Below is a small trained network, with its code and all its weights. Each question gives an input and a class and asks what happens when units are switched off, that is, made to give their printed mean instead of their output.

import numpy as np


def w(rows, s, z=0):
    codes = np.array(rows[::2]) - 128.0
    scale = np.full(codes.shape[1], s)
    scale[-1] = z or s
    return codes * scale


def norm(h):
    return h / np.sqrt((h * h).mean(-1, keepdims=True) + 1e-5)


def f(y):
    return y / 2 * (1 + np.tanh(0.7978845608 * (y + 0.044715 * y**3)))


def log_softmax(a):
    a = a - a.max(-1, keepdims=True)
    return a - np.log(np.exp(a).sum(-1, keepdims=True))


def net(x, mask):
    res = np.array(x, float).reshape(1, 7) / 4 @ E
    u = 0
    for l in range(3):
        y = f(norm(res) @ A[l][:, :-1].T + A[l][:, -1])
        res = res + np.where(mask[u : u + 6], y, B[l][:, -1]) @ B[l][:, :-1]
        u += 6
    return log_softmax(norm(res)[-1] @ U[:, :-1].T + U[:, -1])


A, B = {}, {}
E = w([
[151,162,137,185,124,117],'x0',
[137,167,146,109,107,100],'x1',
[193,124,152,152,67,70],'x2',
[121,96,2,153,82,124],'x3',
[141,106,129,210,115,131],'x4',
[92,171,157,191,202,75],'x5',
[209,106,93,123,178,146],'x6',
],0.006)
A[0] = w([
[153,169,152,193,101,131,24],'0.n1',
[65,179,178,224,119,98,59],'0.n2',
[187,131,183,111,48,84,106],'0.n3',
[88,159,28,97,130,105,105],'0.n4',
[93,165,81,155,61,98,113],'0.n5',
[151,100,73,158,1,160,3],'0.n6',
],0.0096,0.0024)
B[0] = w([
[157,147,88,193,138,51,160],'0.n1',
[2,233,145,211,143,164,252],'0.n2',
[177,184,142,38,108,64,238],'0.n3',
[98,27,131,143,173,24,214],'0.n4',
[197,56,125,157,174,168,208],'0.n5',
[121,115,59,120,49,215,248],'0.n6',
],0.0094,0.0039)
A[1] = w([
[186,101,134,134,254,215,7],'1.n1',
[169,185,146,176,15,165,63],'1.n2',
[79,42,132,110,3,193,95],'1.n3',
[103,73,151,107,170,90,148],'1.n4',
[167,153,120,216,48,64,83],'1.n5',
[117,116,12,77,107,83,107],'1.n6',
],0.0089,0.0011)
B[1] = w([
[167,2,229,135,174,160,191],'1.n1',
[119,44,105,119,218,60,202],'1.n2',
[111,130,164,100,17,164,254],'1.n3',
[83,56,137,72,165,123,178],'1.n4',
[222,149,38,97,251,221,200],'1.n5',
[60,142,82,222,179,86,229],'1.n6',
],0.0091,0.0041)
A[2] = w([
[148,129,62,218,43,198,123],'2.n1',
[114,114,254,233,167,196,99],'2.n2',
[173,153,130,17,105,14,78],'2.n3',
[168,56,72,156,41,178,3],'2.n4',
[28,188,166,153,108,141,194],'2.n5',
[62,82,75,65,65,143,189],'2.n6',
],0.0098,0.0023)
B[2] = w([
[203,145,111,64,90,51,233],'2.n1',
[81,180,99,6,112,134,254],'2.n2',
[208,163,208,145,84,122,219],'2.n3',
[71,159,73,77,70,20,227],'2.n4',
[117,182,124,202,138,180,234],'2.n5',
[129,74,154,230,94,174,254],'2.n6',
],0.012,0.0051)
U = w([
[219,170,204,92,94,101,130],'0',
[114,75,180,9,170,150,110],'1',
[198,151,69,144,182,94,96],'2',
[52,59,97,169,176,99,138],'3',
[128,83,64,126,26,61,177],'4',
[48,235,137,145,163,153,154],'5',
[93,96,198,148,64,178,1],'6',
],0.013,0.0033)

Each question gives the input, the list of numbers given to net, and the class t.
The units are the neurons (one row each of A and B). Each row of codes is followed by its name. A weight is (code - 128) times the scale printed after its matrix; where a second scale follows, it is the last column's (A, B and U).
mask holds one flag per neuron, layer by layer. A switched-off neuron (its flag False) gives its mean, the last column of its row in B, instead of its output. The means were averaged over made-up inputs and are rounded, as every weight is.
A unit's drop is (log p(t) with every unit on - log p(t) with that unit switched off) / (log p(t) with every unit on - log p(t) with every unit switched off).
The circuit of an input: a set's keep is (log p(t) with only the set's units on - log p(t) with every unit switched off) / (log p(t) with every unit on - log p(t) with every unit switched off). Starting from the 12 units with the biggest drops (on a tie, the unit counted first), units are removed one at a time, each time the one whose removal leaves the highest keep (on an exact tie, the one counted first), for as long as the keep stays at least 0.8.
circuit, biggest first: the units of the circuit, biggest drop first
top k neurons: the k neurons with the biggest drops, biggest first
k most important neurons of layer l: the k neurons of layer l with the biggest drops, biggest first
input [-6,7,-8,-1,4,2,6], class 1: circuit, biggest first	1.n1
input [-7,4,-5,5,-3,-4,4], class 3: top 2 neurons	0.n4; 1.n6
input [-3,1,6,3,-5,2,5], class 0: top 3 neurons	0.n3; 0.n2; 2.n3
input [-5,3,2,7,2,8,-5], class 5: top 3 neurons	0.n2; 1.n2; 2.n2
input [0,8,3,-3,7,1,4], class 2: top 3 neurons	1.n5; 0.n1; 1.n3
input [-3,4,2,-6,-3,5,8], class 1: circuit, biggest first	1.n1; 2.n2
input [-1,-6,-1,-5,-1,-1,-2], class 1: 2 most important neurons of layer 0	0.n2; 0.n6
input [-1,-8,8,-8,-8,7,-2], class 5: top 2 neurons	0.n2; 2.n5
input [0,6,-6,6,2,8,6], class 3: circuit, biggest first	0.n4; 2.n1
input [-6,3,-2,-1,-1,-4,5], class 6: 4 most important neurons of layer 0	0.n5; 0.n1; 0.n6; 0.n2
input [-6,-4,1,-1,5,-2,8], class 1: top 2 neurons	1.n1; 0.n6
input [-5,8,-8,1,2,0,6], class 3: top 3 neurons	0.n4; 0.n5; 1.n6
input [0,-8,-8,-8,8,-2,5], class 1: top 2 neurons	2.n2; 1.n1
input [-3,7,3,-1,-8,-5,-4], class 0: circuit, biggest first	2.n3
input [-6,1,-3,-6,-7,-7,0], class 6: 3 most important neurons of layer 2	2.n6; 2.n1; 2.n2
input [-3,2,-1,-1,-4,0,-5], class 6: top 2 neurons	0.n2; 0.n3
input [-5,-5,-8,-2,-6,-1,-7], class 3: circuit, biggest first	2.n3; 2.n2
input [0,-1,5,-6,3,5,5], class 5: top 3 neurons	0.n2; 2.n1; 0.n6
input [-6,3,7,2,-2,7,5], class 0: top 2 neurons	0.n6; 2.n3
input [-8,-4,-2,-4,-6,-6,0], class 6: circuit, biggest first	2.n6
input [6,-2,-6,1,-8,-3,4], class 3: top 2 neurons	0.n4; 0.n5
input [6,-7,-3,-5,-6,-7,-4], class 6: 4 most important neurons of layer 0	0.n5; 0.n2; 0.n3; 0.n6
input [3,-4,8,6,7,3,5], class 2: 3 most important neurons of layer 1	1.n5; 1.n2; 1.n3
input [2,-1,5,4,5,2,-3], class 2: 2 most important neurons of layer 1	1.n5; 1.n2
